Below is a small trained network, with its code and all its weights. Each question gives an input and a class and asks what happens when units are switched off, that is, made to give their printed mean instead of their output.

import numpy as np


def w(rows, s, z=0):
    codes = np.array(rows[::2]) - 128.0
    scale = np.full(codes.shape[1], s)
    scale[-1] = z or s
    return codes * scale


def f(y):
    return y / 2 * (1 + np.tanh(0.7978845608 * (y + 0.044715 * y**3)))


def log_softmax(a):
    a = a - a.max(-1, keepdims=True)
    return a - np.log(np.exp(a).sum(-1, keepdims=True))


def net(x, mask):
    res = np.array(x, float).reshape(1, 6) / 4 @ E
    y = f(res @ A[0][:, :-1].T + A[0][:, -1])
    res = res + np.where(mask, y, B[0][:, -1]) @ B[0][:, :-1]
    return log_softmax(res[-1] @ U[:, :-1].T + U[:, -1])


A, B = {}, {}
E = w([
[29,66,179],'x0',
[128,127,129],'x1',
[127,129,129],'x2',
[128,129,129],'x3',
[127,179,247],'x4',
[183,27,183],'x5',
],0.012)
A[0] = w([
[2,142,121,124],'neuron 0',
[98,171,106,255],'neuron 1',
[143,174,94,195],'neuron 2',
[215,96,140,97],'neuron 3',
[127,186,214,213],'neuron 4',
[71,189,193,186],'neuron 5',
[156,152,199,131],'neuron 6',
[86,20,171,51],'neuron 7',
[119,178,108,237],'neuron 8',
[158,107,113,175],'neuron 9',
[140,90,162,136],'neuron 10',
[73,52,155,84],'neuron 11',
[125,181,143,80],'neuron 12',
],0.02,0.0062)
B[0] = w([
[82,44,186,223],'neuron 0',
[76,100,76,211],'neuron 1',
[149,147,87,207],'neuron 2',
[111,102,201,190],'neuron 3',
[252,155,139,253],'neuron 4',
[205,64,118,245],'neuron 5',
[149,169,161,203],'neuron 6',
[150,144,56,217],'neuron 7',
[110,123,49,210],'neuron 8',
[99,98,208,162],'neuron 9',
[141,173,115,171],'neuron 10',
[107,141,55,199],'neuron 11',
[185,152,117,172],'neuron 12',
],0.015,0.017)
U = w([
[62,197,40,196],'0',
[175,43,202,253],'1',
[205,188,64,19],'2',
[153,252,252,144],'3',
[16,67,152,37],'4',
],0.013,0.0069)

Each question gives the input, the list of numbers given to net, and the class t.
The units are the neurons (one row each of A and B). Each row of codes is followed by its name. A weight is (code - 128) times the scale printed after its matrix; where a second scale follows, it is the last column's (A, B and U).
mask holds one flag per neuron, in row order. A switched-off neuron (its flag False) gives its mean, the last column of its row in B, instead of its output. The means were averaged over made-up inputs and are rounded, as every weight is.
A unit's drop is (log p(t) with every unit on - log p(t) with that unit switched off) / (log p(t) with every unit on - log p(t) with every unit switched off).
The circuit of an input: a set's keep is (log p(t) with only the set's units on - log p(t) with every unit switched off) / (log p(t) with every unit on - log p(t) with every unit switched off). Starting from the 12 units with the biggest drops (on a tie, the unit counted first), units are removed one at a time, each time the one whose removal leaves the highest keep (on an exact tie, the one counted first), for as long as the keep stays at least 0.8.
units of the circuit, in order: the units of the circuit, biggest drop first
most important unit: the unit with the biggest drop
top k neurons: the k neurons with the biggest drops, biggest first
drop when u is switched off: that unit's drop, to one decimal
input [3,5,1,5,5,-5], class 1: most important unit => neuron 0
input [-8,0,-4,-7,-2,0], class 0: units of the circuit, in order => [neuron 4; neuron 5]
input [3,-7,-1,-4,0,-4], class 4: units of the circuit, in order => [neuron 4; neuron 0]
input [2,0,-4,5,-1,-7], class 4: units of the circuit, in order => [neuron 0; neuron 4]
input [1,3,-1,-2,-6,7], class 0: top 2 neurons => [neuron 7; neuron 4]
input [8,-5,6,1,-2,1], class 0: top 3 neurons => [neuron 7; neuron 11; neuron 3]
input [-6,3,-5,-5,1,6], class 3: top 2 neurons => [neuron 5; neuron 0]
input [3,-7,0,8,1,8], class 2: top 2 neurons => [neuron 7; neuron 1]
input [0,-4,-8,1,7,3], class 3: top 2 neurons => [neuron 6; neuron 8]
input [1,4,6,-7,6,3], class 2: top 2 neurons => [neuron 0; neuron 5]
input [5,-5,-1,-3,4,1], class 2: top 3 neurons => [neuron 7; neuron 11; neuron 3]
input [1,1,0,-6,8,6], class 2: top 2 neurons => [neuron 7; neuron 5]
input [-8,-2,3,3,0,1], class 1: top 2 neurons => [neuron 3; neuron 7]
input [3,1,5,6,3,-6], class 1: units of the circuit, in order => [neuron 0]
input [3,5,-7,1,8,1], class 2: drop when neuron 4 is switched off => 0.2
input [3,-7,-8,-3,-7,4], class 0: drop when neuron 4 is switched off => 0.4
input [5,-1,8,4,-5,8], class 0: drop when neuron 4 is switched off => 0.2
